Small tables with named rows and columns. After each table, cells are looked up by row and column.

mus:
,zol,midime,guk,dad,faz,lanut,bev
godo,235,59,-59,127,-35,-202,192
pedu,-146,-59,-404,251,549,195,306
sab,597,-16,8,48,165,-451,332
sosel,119,107,92,158,153,170,196
notu,870,122,179,-222,279,-291,124
zeku,-55,46,-130,491,285,208,325
pefel,207,0,-50,153,-48,-536,271
toruzo,648,20,72,49,158,-433,337
kap,248,184,130,249,-45,59,76
kotoki,245,91,58,165,376,114,207
lumak,39,-112,-192,60,501,162,329

dad of pefel: 153
guk of sab: 8
zol of kotoki: 245
bev of pefel: 271
faz of kap: -45
dad of lumak: 60
bev of godo: 192
guk of pefel: -50
bev of notu: 124
dad of zeku: 491
bev of sab: 332
guk of notu: 179
midime of pedu: -59
zol of kap: 248
faz of pefel: -48
dad of sab: 48
Row with the largest bev: toruzo

Table dibu
       lipu  donuv  minuda
mufom   -89    -88      23
retu    -37    -42      92
tisup   -53    -68     -23

What is the minuda of tisup in dibu?
-23
What is the lipu of tisup in dibu?
-53
What is the donuv of retu in dibu?
-42
What is the lipu of mufom in dibu?
-89
What is the minuda of retu in dibu?
92
What is the donuv of mufom in dibu?
-88
Row with the largest donuv: retu

gam =
         vimobu  domamo  zegal  zofe  nifi  nabidi  mipeseb   gis  logil
vofisur    7349    7323   5384  4194  5961    7181     2628  5740   9108
nadib      1534    3512   6256  5622  5973    4692     4274  4356   6373
dinok      4638    4904   5396  5306  5281    5095     5061  5061   5417
maz        7708    7497   6128  2240  1513    7099     9452  3101   4316
votaros    7715    6978   6698  1738  1321    7265     9947  3610   4089

What is the vimobu of dinok in gam? 4638
What is the zegal of dinok in gam? 5396
What is the nabidi of nadib in gam? 4692
What is the vimobu of nadib in gam? 1534
What is the zofe of dinok in gam? 5306
What is the nabidi of vofisur in gam? 7181
What is the nifi of maz in gam? 1513
What is the vimobu of votaros in gam? 7715
What is the mipeseb of vofisur in gam? 2628
What is the zofe of votaros in gam? 1738
What is the vimobu of maz in gam? 7708
What is the logil of votaros in gam? 4089
What is the nifi of vofisur in gam? 5961

rab.csv
,nogi,madozi,pamimif,sem,sil,nef,nis
sol,104,169,146,147,152,124,122
fezela,60,174,252,138,155,174,97
tiniso,95,132,173,136,148,143,144
riporis,122,135,121,120,134,128,123
tabomiz,69,231,220,189,227,167,108
zavuvu,117,108,86,121,102,124,94
bep,156,107,94,94,99,101,107

nogi of tabomiz = 69
nef of riporis = 128
nis of sol = 122
pamimif of tabomiz = 220
nef of bep = 101
nogi of sol = 104
nis of tiniso = 144
nogi of tiniso = 95
nogi of bep = 156
Row with the largest nef: fezela

guk.csv
,pag,zag,von,dudub,nal,nir
bigorig,0.71,0.67,0.44,0.40,0.44,0.48
bufabag,0.86,0.72,0.32,0.45,0.45,0.44
sazedo,0.52,0.61,0.33,0.50,0.42,0.59
bod,0.78,0.66,0.36,0.53,0.47,0.44
rel,0.73,0.59,0.68,0.45,0.52,0.32
nel,0.69,0.81,0.37,0.10,0.33,0.62

bigorig, nir -> 0.48
bod, von -> 0.36
bigorig, dudub -> 0.40
nel, pag -> 0.69
bigorig, von -> 0.44
sazedo, dudub -> 0.50
nel, zag -> 0.81
sazedo, zag -> 0.61
bufabag, von -> 0.32
rel, nir -> 0.32
bod, zag -> 0.66

Table kogezal
,nev,gapap
zarose,0.380,0.273
vaso,0.451,0.572
fum,0.424,0.219
zadu,0.413,0.450
keges,0.448,0.670
benu,0.326,0.040
topel,0.381,0.392
dakasat,0.341,0.825
fipatu,0.321,0.377

What is the gapap of zarose in kogezal?
0.273
What is the nev of zarose in kogezal?
0.380
What is the nev of dakasat in kogezal?
0.341
What is the gapap of dakasat in kogezal?
0.825
What is the nev of fipatu in kogezal?
0.321
What is the gapap of keges in kogezal?
0.670
What is the nev of benu in kogezal?
0.326
What is the gapap of benu in kogezal?
0.040
What is the nev of keges in kogezal?
0.448
What is the gapap of topel in kogezal?
0.392

dazaki.csv
,gur,meganaz,tamol,vufa,kud,rem
soz,-519,-4848,-180,-5177,-7865,-1519
begove,1472,1325,932,-2629,-747,788
gozo,-852,94,-558,516,471,318
dimigi,-4962,7889,-2546,1211,6176,2830
zilo,7664,939,5900,-2051,728,-4250
fel,166,627,-461,-165,535,140
nuf,559,889,-3189,-1639,1417,-720
leta,-936,-3701,-5237,-2573,-5221,-272
rin,-1643,7713,136,3550,5164,878
gamivez,8289,-1325,9254,-2971,157,-5891
niz,-2763,4231,-1748,508,3379,1345
sol,-1853,3605,-346,2219,3237,1014

What is the vufa of gozo in dazaki? 516
What is the rem of leta in dazaki? -272
What is the rem of nuf in dazaki? -720
What is the vufa of rin in dazaki? 3550
What is the meganaz of sol in dazaki? 3605
What is the kud of sol in dazaki? 3237
What is the vufa of nuf in dazaki? -1639
What is the tamol of dimigi in dazaki? -2546
What is the rem of fel in dazaki? 140
What is the gur of sol in dazaki? -1853
What is the gur of nuf in dazaki? 559
What is the gur of gamivez in dazaki? 8289
What is the rem of niz in dazaki? 1345
What is the kud of soz in dazaki? -7865
What is the kud of leta in dazaki? -5221
What is the rem of begove in dazaki? 788
What is the meganaz of soz in dazaki? -4848
What is the tamol of sol in dazaki? -346
Row with the largest kud: dimigi

papav =
|  | feko | rize | nonusa |
|---|---|---|---|
| nov | 194 | 144 | 96 |
| tuto | 177 | 159 | 99 |
| kam | 64 | 183 | 117 |
| fila | 168 | 119 | 191 |
| zol | 178 | 127 | 199 |

What is the nonusa of nov in papav? 96
What is the feko of nov in papav? 194
What is the nonusa of fila in papav? 191
What is the feko of zol in papav? 178
What is the rize of nov in papav? 144
What is the rize of fila in papav? 119
What is the rize of kam in papav? 183
What is the rize of zol in papav? 127
What is the rize of tuto in papav? 159
What is the feko of tuto in papav? 177
What is the feko of fila in papav? 168
What is the nonusa of zol in papav? 199
What is the nonusa of tuto in papav? 99

sirufi.csv
,zubavi,nemanov,pigo,lup,bik,luranuf
sazige,62008,56684,42426,88676,36436,67794
zedamus,58300,76407,44593,53795,62626,62037
pigu,66948,65434,67730,44866,58684,54445
zepa,54715,70180,55470,54792,36750,60536
mupad,66715,93088,32970,20191,78359,42300
gos,69483,37259,75798,24464,31776,52468
gabuz,63893,65447,59156,56886,59817,57535
piv,46383,36273,77157,28251,67704,58069
bisu,92477,96324,39864,54063,68897,37627
zubef,68931,48152,73670,50037,25885,54915
nikuven,64012,38713,72933,30873,42618,57051

What is the lup of piv in sirufi? 28251
What is the zubavi of pigu in sirufi? 66948
What is the pigo of piv in sirufi? 77157
What is the luranuf of bisu in sirufi? 37627
What is the pigo of gabuz in sirufi? 59156
What is the bik of mupad in sirufi? 78359
What is the nemanov of zedamus in sirufi? 76407
What is the zubavi of zedamus in sirufi? 58300
What is the nemanov of gos in sirufi? 37259
What is the zubavi of gabuz in sirufi? 63893
What is the lup of sazige in sirufi? 88676
What is the luranuf of zepa in sirufi? 60536

setava
|  | tosodin | tar | kevido | nimi | rumolo | garose | bep |
|---|---|---|---|---|---|---|---|
| fivuva | 70 | 42 | 18 | 150 | 95 | 63 | 72 |
| kozo | 188 | 165 | 173 | 38 | 73 | 104 | 100 |
| retili | 132 | 187 | 167 | 154 | 66 | 63 | 60 |
| banedug | 188 | 208 | 235 | 150 | 125 | 165 | 152 |
| por | 59 | 184 | 158 | 191 | 112 | 103 | 105 |
| mov | 162 | 26 | 33 | 41 | 59 | 42 | 50 |
| zasup | 101 | 106 | 103 | 237 | 155 | 135 | 136 |
| ruz | 101 | 58 | 79 | 79 | 155 | 155 | 153 |
| vamezos | 134 | 124 | 94 | 104 | 40 | 20 | 29 |
| sav | 128 | 62 | 46 | 163 | 128 | 89 | 98 |

rumolo of fivuva: 95
garose of banedug: 165
rumolo of banedug: 125
garose of sav: 89
nimi of kozo: 38
rumolo of retili: 66
rumolo of mov: 59
bep of por: 105
Which row has the largest bep? ruz

